Below are the code and all the weights of a small trained network. Each question names an input and a class and asks about switching units off, where a switched-off unit gives its printed mean instead of its output.

import numpy as np


def w(rows, s, z=0):
    codes = np.array(rows[::2]) - 128.0
    scale = np.full(codes.shape[1], s)
    scale[-1] = z or s
    return codes * scale


def norm(h):
    return h / np.sqrt((h * h).mean(-1, keepdims=True) + 1e-5)


def f(y):
    return y / 2 * (1 + np.tanh(0.7978845608 * (y + 0.044715 * y**3)))


def log_softmax(a):
    a = a - a.max(-1, keepdims=True)
    return a - np.log(np.exp(a).sum(-1, keepdims=True))


def net(x, mask):
    res = np.array(x, float).reshape(1, 7) / 4 @ E
    u = 0
    for l in range(2):
        y = f(norm(res) @ A[l][:, :-1].T + A[l][:, -1])
        res = res + np.where(mask[u : u + 10], y, B[l][:, -1]) @ B[l][:, :-1]
        u += 10
    return log_softmax(norm(res)[-1] @ U[:, :-1].T + U[:, -1])


A, B = {}, {}
E = w([
[153,231,252,128,173,72,180,200,86,151,141],'x0',
[115,141,138,76,109,79,83,128,120,128,104],'x1',
[149,102,110,162,190,80,78,191,119,53,126],'x2',
[188,203,48,240,88,83,133,86,143,168,131],'x3',
[131,206,62,69,146,143,198,118,141,67,29],'x4',
[59,159,136,143,149,107,118,51,113,51,157],'x5',
[82,196,51,109,196,189,67,142,53,215,156],'x6',
],0.0047)
A[0] = w([
[168,123,150,56,122,187,106,155,90,102,111,39],'0.n0',
[136,160,62,214,150,116,176,137,90,139,161,168],'0.n1',
[87,112,178,131,104,62,160,65,207,121,100,27],'0.n2',
[127,57,200,73,186,164,114,106,124,132,186,54],'0.n3',
[19,164,165,175,148,104,124,34,114,49,154,11],'0.n4',
[151,106,182,177,70,163,66,162,77,154,128,50],'0.n5',
[189,142,111,190,158,140,153,71,76,138,107,250],'0.n6',
[100,150,99,110,122,179,93,129,3,178,105,153],'0.n7',
[156,75,151,150,95,115,173,152,142,146,71,184],'0.n8',
[95,165,94,77,148,135,167,152,163,61,93,101],'0.n9',
],0.0061,0.0015)
B[0] = w([
[79,107,119,197,38,140,160,81,105,124,84,159],'0.n0',
[85,72,129,117,132,93,72,124,118,123,143,225],'0.n1',
[159,99,139,133,181,132,158,45,149,138,98,200],'0.n2',
[95,142,83,164,73,65,180,110,70,131,106,229],'0.n3',
[217,104,141,141,50,216,100,254,124,211,62,224],'0.n4',
[189,152,105,103,121,144,150,112,118,86,92,174],'0.n5',
[117,167,144,69,115,78,167,142,137,159,57,213],'0.n6',
[175,76,179,177,150,133,161,64,149,71,70,252],'0.n7',
[116,162,125,148,149,176,51,85,64,102,56,194],'0.n8',
[167,111,61,90,138,77,180,163,76,195,140,203],'0.n9',
],0.0074,0.003)
A[1] = w([
[96,166,145,109,49,206,174,121,158,230,108,224],'1.n0',
[115,110,69,141,181,104,102,179,71,119,164,101],'1.n1',
[158,94,175,184,73,106,80,91,90,139,211,159],'1.n2',
[92,157,158,124,146,159,144,2,107,193,129,111],'1.n3',
[133,133,139,160,134,99,112,140,95,148,40,253],'1.n4',
[99,82,42,102,68,144,86,110,179,99,131,205],'1.n5',
[98,172,111,131,198,184,68,94,51,206,108,50],'1.n6',
[62,101,112,62,102,162,187,163,106,61,164,145],'1.n7',
[104,176,206,116,156,92,167,189,128,148,142,187],'1.n8',
[154,192,70,202,100,44,99,91,201,174,143,102],'1.n9',
],0.0067,0.0018)
B[1] = w([
[147,97,102,120,98,76,33,172,143,128,162,232],'1.n0',
[136,96,161,75,114,106,151,167,203,80,108,158],'1.n1',
[140,169,1,44,154,119,194,138,134,139,53,201],'1.n2',
[132,126,166,82,180,76,181,190,180,45,162,197],'1.n3',
[84,82,113,161,105,193,84,154,146,98,168,254],'1.n4',
[154,253,208,153,182,138,115,132,129,171,189,220],'1.n5',
[190,82,168,135,50,145,147,69,123,68,56,164],'1.n6',
[82,164,167,194,133,66,148,146,103,178,172,156],'1.n7',
[138,165,88,152,165,177,102,47,167,170,178,198],'1.n8',
[38,76,207,128,112,122,187,142,45,124,155,195],'1.n9',
],0.0078,0.0057)
U = w([
[166,111,146,148,55,187,72,195,108,177,70,141],'0',
[5,85,175,141,101,73,186,115,45,162,148,98],'1',
[173,64,185,113,172,153,164,25,151,55,51,80],'2',
[126,218,129,130,210,142,98,50,169,191,198,88],'3',
[121,100,106,86,147,79,113,187,195,73,175,253],'4',
[133,143,7,47,144,88,189,120,87,175,74,63],'5',
],0.011,0.0037)

Each question gives the input, the list of numbers given to net, and the class t.
The units are the neurons (one row each of A and B). Each row of codes is followed by its name. A weight is (code - 128) times the scale printed after its matrix; where a second scale follows, it is the last column's (A, B and U).
mask holds one flag per neuron, layer by layer. A switched-off neuron (its flag False) gives its mean, the last column of its row in B, instead of its output. The means were averaged over made-up inputs and are rounded, as every weight is.
A unit's drop is (log p(t) with every unit on - log p(t) with that unit switched off) / (log p(t) with every unit on - log p(t) with every unit switched off).
The circuit of an input: a set's keep is (log p(t) with only the set's units on - log p(t) with every unit switched off) / (log p(t) with every unit on - log p(t) with every unit switched off). Starting from the 12 units with the biggest drops (on a tie, the unit counted first), units are removed one at a time, each time the one whose removal leaves the highest keep (on an exact tie, the one counted first), for as long as the keep stays at least 0.8.
circuit, biggest first: the units of the circuit, biggest drop first
top k neurons: the k neurons with the biggest drops, biggest first
k most important neurons of layer l: the k neurons of layer l with the biggest drops, biggest first
input [-8,0,-8,7,-2,1,-2], class 3: top 2 neurons -> [1.n5 0.n3]
input [0,-7,-5,-7,6,-7,-7], class 0: 2 most important neurons of layer 0 -> [0.n7 0.n8]
input [5,-8,1,8,-4,1,-5], class 1: top 2 neurons -> [1.n9 0.n6]
input [-2,-6,-4,3,-3,0,1], class 4: top neuron -> [1.n3]
input [-5,8,-5,-3,2,-2,8], class 2: top 2 neurons -> [0.n7 1.n6]
input [-8,8,-5,0,-4,-6,7], class 3: 4 most important neurons of layer 0 -> [0.n4 0.n8 0.n7 0.n2]
input [-8,3,-6,-1,6,8,8], class 0: top 2 neurons -> [0.n4 1.n6]
input [7,5,5,5,-4,3,0], class 3: top 2 neurons -> [1.n8 0.n3]
input [7,-8,7,-5,-3,-3,-4], class 3: 3 most important neurons of layer 0 -> [0.n7 0.n4 0.n1]
input [-3,-2,-4,6,-7,3,-6], class 5: top 2 neurons -> [1.n2 0.n7]
input [-6,-7,-8,1,-2,-2,5], class 4: circuit, biggest first -> [1.n3 1.n0]
input [-8,0,-5,-8,-1,7,-5], class 1: 3 most important neurons of layer 1 -> [1.n7 1.n8 1.n4]
input [-4,2,-8,7,-7,3,-3], class 4: top 4 neurons -> [1.n3 1.n0 0.n3 1.n2]
input [6,-7,7,-6,1,6,7], class 2: circuit, biggest first -> [1.n6]
input [-8,-2,1,-5,-8,4,6], class 3: 2 most important neurons of layer 1 -> [1.n5 1.n9]
input [-1,2,-7,6,-8,-7,7], class 5: 3 most important neurons of layer 0 -> [0.n4 0.n7 0.n8]
input [0,-4,-7,1,-8,-7,1], class 5: top 2 neurons -> [1.n2 0.n4]
input [-8,-6,8,6,8,1,-6], class 3: circuit, biggest first -> [1.n5 0.n7]
input [1,5,-3,-4,-5,-4,3], class 5: circuit, biggest first -> [1.n2 0.n6 0.n3]
input [-7,7,-8,3,-8,-2,0], class 4: top 3 neurons -> [1.n3 1.n0 1.n8]
